(in the rows, 128 means zero)
Known rows:
temen: [156 129  73 114 165 148 175 129 131 104 161 111 146 158  76  66 212 112
 122 122 158 142  67 123  93 128 197 117 132 131  47 124 158 135 212 109
  98 126 121 148 151 128 116 131 133 137 104 156 101 145]
plekli: [157 138 106 132 143 138 122 132 134 126 138 134 150 124 117 147 106 103
  91 132 119 125 118 159 139 105 180 109 136 150 132 104 128 155 138 130
 119 138 123 128 128 135 109 123 134 140 141 144  93 131]
pliter: [153 127 102 135 146 147  99 111 136 140 136 140 139 112 118 162 111  91
  78 138 134 111 123 179 145 109 194  95 130 155 135  96 122 149 102 144
 128 105 138 128 119 137 107 132 123 138 153 133 104 118]
zuta: [108 113 142 138 142 108 118 117 132  86 123 139 117 133 122 144 114 113
 122 136 106 144 183 178 144 138 134 123 141 101 132 127 134 137 147 115
 162 103 138  95 106 147 102 174 137 144 125 112 165 103]
revosken: [ 93 141 130 123 125 147 111 157  74 122 126 126  93 134 171 127 124 128
 138 108  91 141 128 126 149 164 152 109  67 109 135 105 115 140  89 131
 121  95 157 132  85 141 113 166 115 168 106 120 139  77]
viflok: [113 146 112 142 142 127 164 165 141 129 126 148 121 173 136 176 108 171
 178 139 107 110 133 123 138 152 111 125 141 122 172 139 121 153 139 118
 132 117 125 158 176 101 119 148 133 124 126 171 147 135]
stestis: [ 98 119 139  91 131 113 139  89 109 155  96 151 111  86 182 113 121  98
 125 127 153 120 116 127  92 116 123 152 132 117 141 165 108 154 164  84
  88 136 139 110  85 160 123 120 118 102  99 168  86 144]
kisabror: [ 74 133 172 122 138 149 135 105 124 126  95 134 106 140 173  90 152 143
 146  91  93 114 150 109 103 162 126 159 111  97 122 139 144 131 175  92
  99 144 170 110 106 159  79 131 137 120 150 132 145 137]
beflanim: [124 126 129 107 138 134  99 117 134 142 117 147 125  99 150 161 118  96
  85 136 152 130 137 138 127 123 143 133 139 142 141 108 121 135 119 123
 140 116 124  98 106 128 134 131 121 124 131 124 108 143]
dristan: [160 122 136 155  88  87 159 156 136 104 151 131 127 114 139 105 117 150
 143 137 103 122 169 139 139 113  89 160 119 141 155 170 134 134 142 150
 125 192 106 122 146 165 121 119 137 141 111 113 116 103]
tradun: [124 118 153 150  98 109 115 148  90 106 116 129 140 143  90 102 120 152
 148 155  85 123 115 181 137 133 160  90 120  88 122 149 135 146 125 137
 130 132 146 142 144 132  99 147 149 150 127 160 163 108]
festu: [136 119 146 116 124 140  76  93 118 155 116 116 151  89 122 153 120 112
  95 145 133 120 109 160 130  92 141 103 138 133 138 119 115 133  85 143
 131 115 134 134 110 123 138 114 124 110 143 120 113 153]
nibrofak: [152 125 107 138 170 141 150  71 152 111 152  91 142 135  67 121 135 119
  74 105 131 138 131 136 111 112 154 125 135 149  86 145 140 104 136 183
 171 108 122 162 154 125 125 107 110 124 158 116 112 119]
napu: [116 137 162 153  92 123 139 134 108  95 118 118 135 133 123 147  96 158
 163 127  77 123 167 118 135 126  43 141 132 118 179 121 113 135  83 157
 133 152 131 143 122 135 129 113 136 116 141 114 136 120]
lutrim: [128 142 119 124 102 146 167 117 121 127 113 114 142 135 153 137 153 112
 164 126 147 136 109 105  87 101  64 138 136 137 157 120 104 152 147 101
  67 145 101 128 103 130 133 107 143 110 116 128 100 180]
trastin: [121 112  91 132 114 144 106 127 127 177 158 129 100 130 158 171 130 145
 126 138 164 123 123 146 134 113 140 106 117 133 192  91 134 153 111 101
 130  89 125 103 156 127 147 175 135 133 110 111 141 138]
vokim: [144 141 103 139 121 126 147 128 129 113 124 140 149 137 135 146 109  93
 137 128 131 137 123 122 134 109 110 131 138 153 151 133  95 152 145 112
 109 136 106 115 111 131 124 126 142 118 125 142  92 142]
brilel: [ 72 123 167 104 139  95 106 154 136 147 103 171  93 120 154 166  91 172
 130 152 115  87 147 129 150 164 119 149 146 116 161 146 127 130 127 114
 163 122 154 122 155 113 125 157 118 116 131 159 149 112]
difus: [138 159 136 136  99 143 134 168  98 117 136 126 135 149 170 113 106 138
 173 116 102 127 143  83 155 143 113 133  93 129 130 113 110 135 112 127
  93 170 129 134 129 145  91 134 143 147 133 116 132 108]

Facts:
beparak: neklak kote, mezo, zisti, bife, stovir, zaplur
bogal: teder podritul, zuta, tregar
braradrem: teder videk, difus, gruke, flelasker
brebras: teder rabral, todresto
brilol: teder brilel, flezu, dadun
bromize: neklak podritul, brapas
dapir: teder dristan, duflem, keval, firir, vulo, lidradris, nidrak
doplil: neklak mafli, nedrik, dridrazus
drasuda: neklak podritul, favas, pliskos, ragol, festu, dano, voste; teder tradun, flabal, loskik, voste, bronem, nidrak
droplar: neklak favas, skodu, nosti, satu, beflanim, skepim, dritrel
drufen: neklak soli, refal
faski: neklak kote, ragol, plufu, dapir, voste, stutol, vomik; teder kludim, zomel, petru, bife, mosar
fasku: neklak brazus, grifer, treklak, tradun, draner, sekidrus, tadre
festol: teder luvol, skatas
fetromun: neklak grifer, gravuk, voste, ginem, lovidek
fiplo: teder doplil, vomam, nidom, skibir, toson, gruke, voste, dritrel
fuflim: neklak vikle, plufu, flugidun, pliskom, flokle; teder trastin, klaplak, skestur, valem
funames: teder truski, brapas, plufofem, ginem
getos: teder podritul, treklak, tradun, satu, maska, zirum, zisti, flokle, bife, nuga, valem
gisan: teder tradun, kupin, feplor, sifla, todresto, zagol, botrum, fludris
grestas: neklak skodu, groklel, gradir, vomam, zomel, stulem, mosar
gugres: neklak skibrak, flimis, fludris, dritrel
guvus: teder soli, keval, stutol, trutru
keval: neklak flelasker, plokledor, drutim, trutru
kigron: neklak festol, gruke, skepim
kisabror: neklak zomel, zisti, flelasker, skebrin
klivan: teder nuli, soli, zisti, safor
klubre: teder tiba, difus, kisabror
kofledro: teder petru, nidri, valem, zaplur
koze: teder sizun, skekluram, safor
lavis: neklak pliskos, skodu, vomam, flimis, nalam, skiro, flelasker, klubre; teder mife, modrom
legrar: neklak truski, getatron, zomel, plufofem, fludris, stedrir, skoboti, trutru; teder brazus, kegapluk, flebro, gugres, skiro, stutol, zaplur
lidradris: neklak pliskos, brapas, zasin, ginem, bogal, klebri
loskik: neklak nosti, gebri, pliter
lovidek: teder brilel, brosizo, satu, stulem, dano, viflok, todresto, flokle, nidri
lutrim: neklak napu, mefluzil, stifan
maflin: neklak grizik, kludim, zuta, nosti, fludris, klubre
maplum: neklak kote, gebri, klazin, nubo, skatas; teder skibir, refal, zisti, mife
maska: neklak zomul, nuli, groklel, flipin, vulo
mefluzil: teder trogri, flezu
mogos: neklak flimis, soli, gruke, botrum, miro, brilol
nagon: neklak gebri, tromu, revosken, brebras, bife; teder dristan, flipin, steluk, fetromun, skiro, fakel, klazin, klebri
nalam: teder mabor, kigron
nibrofak: teder napu, flipin, lidradris, skebrin
nidrak: neklak brilel, gisan, flimis, klegrar, zisti, zagol, klazin, skepim
nidri: neklak votriklar, tromu, tofibrer, flugidun, drutim, safem
nosti: teder skestur, plokledor
nuga: neklak favas, nuli, trastin, fiplo, brebras
peflum: teder tomus, satu, gugres, zagol, kisabror
pidres: teder klegrar, revosken, bronem, safem
pifas: teder solas, mezo, skebrin, modrom
plakluta: teder treklak, rabral, nubo, skebrin, mosar
plaskin: neklak favas, flabal, tregar, vulo; teder truski, videk, flipin, sekidrus, replan, vulo, zaplur
plofak: teder zuta, gugres, pliskom, vemek, nubo, fludris
plufu: teder lobri, padran, miro, vulo, ginem
pustus: teder mogos, gugres, flipin, steluk, plufofem, replan, botrum, klebri, dritrel
safor: neklak getos, todresto, mife, safem
sagrak: neklak trogri, flezu, flelasker, bronem; teder nedrik
sifla: neklak getos, klaklo, tofibrer, fiplo, guvus
skemun: neklak podritul, brazus, kupin, klaklo, zomel, pifas, pliter, nibrofak
skepim: teder brazus, grestas, skodu, soli, petru, voste, brame, drutim, mife
skeza: teder nuli, flezu, petru, mife
skoboti: teder nomar, brilel, gugres, drufen
stedrir: teder sifla, modrom
stestis: neklak satu, flokle, skepim, stovir
stovir: teder podritul, kluful, klebri, mosar
tadre: teder gradir, tiba, gruke, zisti, flutrir, revosken, brame
temen: neklak pligum, pliter, skekluram, plekli, ginem; teder treklak, flabal, skekluram
tiba: neklak padran, duflem, vomik
todredum: neklak kote, skodu, skestur, mife
tofibrer: teder videk, zoli
tomus: neklak podritul, brazus, pidres, steluk, stutol, zaplur
toson: neklak solas, mefluzil, mife, dridrazus
trepor: teder todredum, droplar, flugidun, todresto, stutol
trufil: neklak votriklar, flugidun, fludris
valem: neklak podritul, nosti, gebri, dano, drumi, stikli
vamom: teder satu, ginem, drufen
vemek: neklak satu, festu, plufu, tadre, plokledor
vikle: teder flezu, videk, flebro, klebri, nidrak
vomik: teder stestis, klaklo
vufu: neklak zomul, kegapluk, kluful, brosizo, festu, stulem, zoli, stutol, mife; teder napu, gravuk, droplar, pligum, flutrir, drufen
zetin: teder nuli, pliskos, flabal, videk, refal, klazin
ziman: teder kluful, satu, solas, kadrim, nedrik, revosken
zomul: teder kludim, refal

Rows:
No name comes twice in this set of rows, the named rows included.
[129 134  95  79 161 165 165  99 124 125 153  92 139 122  85  50 223 131
 114 100 175 146  71  85  80 130 172 119 125 128  36 136 170 111 194 130
 102 125 120 167 144 118 137 109 107 111 102 136  99 155] => drasuda
[110 119  95  71 158 143 166  92 112 156 135  95 136 136  90  50 216 126
 135 126 188 144  47 109  71 114 154 110 138 113  57 167 135 113 185 104
 109  91 120 173 153  94 149 116 122  97  92 170 117 175] => faski
[ 84 117 158 108 126 116 158  66 110 100  93 122 117 122 105  78 152 150
 140 126 107 138 122 156  71 115 100 134 130  81 121 175 136 157 190 113
 119 125 139 136 118 147 123 137 141 112 114 157 140 156] => vemek
[137 125 162 152 111 128 100 163 127 101 116 139 143 137 136 106 117 105
 151 133 108 141 150 136 154 152 139 132 118 114  99 112 123 111 115 112
 119 156 146 101  93 138 106 133 145 147 147 112 164 102] => bronem
[153 132 113  84 180 119  95 176 155 154 134 137 131 107  97 132 135  93
  97 127 196 135  90  80 154 146 164 129 148 153  35 127 134  55 102 160
 181 103 107 156 110  52 196 103  75 112 128 136 119 111] => skepim
[109  96 152 157 110 106 191 122 174 141 105 142 108 123 145  82 165 121
 142 124 108 103 149 133  76 128 127 173 126 102 126 179 153 129 139 108
  98 172 165 118 107 180 122  88 126 115 134 145 137 112] => keval
[ 74  98 106 162 117 139 192 117 147 180 109 147  78 172 162 112 166 166
 178 118 122 116 115 119  72 145 119 152 101  90 169 177 129 153 149  86
 102  93 157 133 151 138 128 137 123 133 115 158 160 121] => nidri
[143 130 117 108 139 136 105  92 104 148 113 121 157  90 101 144 106  87
  90 142 159 130  86 137 125  89 129  93 135 155 119 142  89 130  98 144
 122 103 112 143 113 105 140 114 123 109 139 153  82 169] => vomik
[141 124 170 127 111 150  74 157 117 127 126 123 138 113 155 129 144 109
 109 127 130 128 161 124 159 142 158 119 121 128 104  74 145  97  99 131
 120 164 151  94  89 137 117 120 125 137 160  67 152 118] => vomam
[118 143 153 114 121  93  91 118 135 145 132 160 114  98 172 135  81 145
 108 131 122 104 176 103 169 128 101 168 145 160 161 147 114 117 147 124
 146 159 114  88 152 139 114 145 131 121 143 128 111 137] => miro
[120 122 132 156 107 158 106 126  90 152 119 113 122 143 150 136 118  95
 142 112 109 155 137 135 127 130 119 110  85 105 137 109 104 124  64 131
 115  89 140 122  71 125 130 135 129 156 134  94 155 106] => safem

Now the same elements, written a new way:
Known rows:
nalam: [ 85 130 174 149 155 139 150 113 147 107 102 145  80 157 170 115 109 126
  90 147 126 162 136 136  84 173 125]
flimis: [112 149 171 135 129 101 142 121 135 110  92 161 112 166 130 115 123 140
 135 162  96 167 126 155  69 149  84]
lobri: [126 144 122 137 136 145 143 106 116 187  94 127 138 123 139 133 124 116
 130  94 123 120 118 101 123 140 100]
nosti: [ 92 114 144 157 131 121 143 120 126  92 112 163  68 171 147 110 144 147
  99 146 127 162 114 125  84 156 128]
kisabror: [116 120 177 104 124 145 140 114 165 175 124 132 171 126  98 131 113 114
 152 173 130  82 133 122 154 153 107]
groklel: [112 140 130 147 130 159 145 120 152  99 110 146 122 130 151 122 113 126
  98 131 152 155 145 129  84 159 115]
brame: [103 126 157 109 141 104 134 126 115 106 131 161 165 116 119 132 105 103
 171 138 165  91 123 114 138 129  72]
grizik: [111 134 150 136 150 118 160 131 144 128 106 148 119 152 130 116 135 110
 118 153 112 141 125 135  92 162  82]
zomel: [ 87 107  94 122 105 153 158 148 120  83 124 158 102 118 127 116 144 137
 136 167 142 109 115 107  85 126  95]
videk: [128 135 123 126 120 118 148 117 101 161 117 129 193  99 123 130 141 109
 173 124 141  92 103 138 121 119  54]
voste: [145 128 128 102 125 114 141 148  81  92 128 151 153 113 137 133 129 139
 159 149 203  95  99 155 124 123  88]
ziman: [ 49 112 176 139 165 129 109 100 115  96 132 146  64 149 129 139  86 102
 122  96 113 124 136 114 158 133 152]
nuga: [ 74  80 128 119 119 165 127  93 188 140 138 143 141 131 109 147 132 132
 150 137 186  96 124  71 142 137 130]
lutrim: [102 115 156 125 175 129 156  84 168 151 108 109 126 142 130 147 105 102
 117  98 174 155 130 121 119 158  76]
tofibrer: [ 52 114  95 174 164  97 115 125 104 117 134 137 100 113 160 108 138 122
 109 105 111 118 113 144 137 152 110]
ginem: [187 147 119 102 125 148 173 152  72 159 104 134 123 118 106 134 123 132
 131 105 117 109 115 141 121 113 105]
zaplur: [144 131  99 131  99 124 125 126  96 156 110 141 144 110 117 124 157 160
 155 122 141 101  98 123 107 106 109]
skodu: [ 90 126 132 126 105 134 117 144 113  82 114 162 135 107 155 124 118 145
 154 174 162 115 125 138  94 128 104]
gebri: [137 135 129 137 140 106 137 131 130 115 107 167  88 144 137 108 144 150
 101 132 150 148 109 117 105 171 107]

Rows:
No name comes twice in this set of rows, the named rows included.
[127 147 183  92 115  91 114 145  90 119  99 149 145 100 136 132  87 139
 171 149 160 105 113 150 129 114  55] => gruke
[112 123 131  92  95 101 122 152 112  94 117 161 131 112 105 128 116 168
 177 171 182 105 107 145 107 124  63] => zisti
[ 71 117 191 141 181 101 101 134  83  62 147 161  80 143 175 122  91 114
 102 106 134 112 127 143 170 153 157] => tadre
[157 145 158 133 146  93 146 118 149 129 113 159 135 154 122 118 143 130
 125 137 164 150 113 113 102 173  79] => skatas
[112 109 119 111 133 141 144 104 182 181 147 128 160 121  73 146 134 107
 140 126 141  92 129  91 158 148 106] => sifla
[132 110 153 112 117 174 138 102 153 188 129 130 144 133 103 147 123 128
 134 121 160  82 128  82 160 151 165] => tomus
[ 91 109 122 147 143 107 109 106 133 103 145 154  96 156  79 139 143 128
 121 109  99 130 129 145 134 139 145] => brebras
[175 148 132 135 138 136 171 134  85 158 105 130 146 143 114 122 141 118
 124 114  95 115 119 144 109 141 121] => brapas
[155 115  93  97  98 147 154 146 110  89 130 151 110 125  76 131 143 162
 142 149 146 115 106 135 104 119 122] => podritul
[ 10  86 114 164 156 107 111 105 141  48 161 156  48 159 115 135 123 122
 109  93 108 129 132 123 146 120 169] => getos
[ 99 107 125 115 120 115 159 127 137 104 123 153 148 133 118 122 154 133
 176 169 138 111 113 117  91 129  64] => kludim
[108 112 134 127 139 123 175  96 157 119 120 147 131 154  98 129 148 115
 159 121 157 139 117  99  93 131  76] => klaplak

Now the same elements, written a new way:
Known rows:
fiplo: [ 72  84 150 113 168 185 128 130  65 147 102 148 159]
lavis: [ 80  85 133 113 138 165 134 138  92 108 129  95 132]
skoboti: [101  99 116 125 131 150 149 111  72 142  99 139 169]
stovir: [ 97 100 132  98 144 163 143 104  73 126 109 131 178]
bogal: [104  99 142 111 132 148 158  96  90 134 101 135 164]
getos: [103  82 162 122 155 155 168 108  73 134 125 143 191]
trepor: [ 95  92 126 119 136 155 149 111  70 141  96 138 171]
gisan: [ 87  92 128 114 137 145 150 100  69 138 113 135 182]
brilel: [142 117 102 104 142 155 127  88 116  97  79 136 132]
feplor: [132 104 108 108 147 141 133  94 108 106  81 142 136]
skibrak: [103 110 133  96 139 178 153  85  78 119  76 142  98]
brapas: [136 107 109 108 121 165 122 119  97 135  50 132 124]
flimis: [ 93 123 124  98 129 177 151  89  78 113  88 129  94]
brosizo: [143 106 119 105 143 144 138  87 112 104  82 136 139]
groklel: [104 110 144  94 136 170 151  90  80 118  69 134  98]
pliskom: [136 105 110 110 142 144 135  88 103 106  81 143 138]
porel: [106 107 144  92 140 171 152  87  83 121  69 143 101]
zomel: [133 122 140 119 145 171 139 109 127 109 105 116 122]
klaplak: [149 122 143  95 137 176 158  84 113 103  91 133 123]

Rows:
No name comes twice in this set of rows, the named rows included.
[135 122 129 105 151 182 131 110 107 113  82 130 122] => trogri
[ 72  83 148 106 158 158 132 115  87 144  98 144 147] => pidres
[122  74 150 102 131 186 185 114  67 106 132 124 148] => fuflim
[137 118 136  98 159 182 129 100 128 103  84 140 117] => skekluram
[131 121 119 121 151 183 124 117 102 114  81 134 117] => trutru
[109  93 140  87 118 180 156  92  95 137  71 152  96] => pliter
[139 118 105 112 150 150 119  96 122 103  74 131 121] => skebrin
[136 105  99 109 150 152 113 105  99 111  58 139 127] => napu
[113  97 150  78 144 167 152  87  69 108  61 138 111] => kote
[142  82  84 102 132 150 118 111 101  88  78 120 111] => drufen
[128 111 131 120 172 185 120 118 117 106  97 142 117] => drutim
[101 101 140 114 146 185 142 127  69 142  92 138 164] => guvus
[ 89  79 125 124 132 138 140 121  95 110 109 106 113] => sagrak
[ 96  97 126 118 131 172 140 127  51 155  88 137 184] => pustus
[150 121 110 103 148 186 113 114 107 111  70 134 131] => flebro

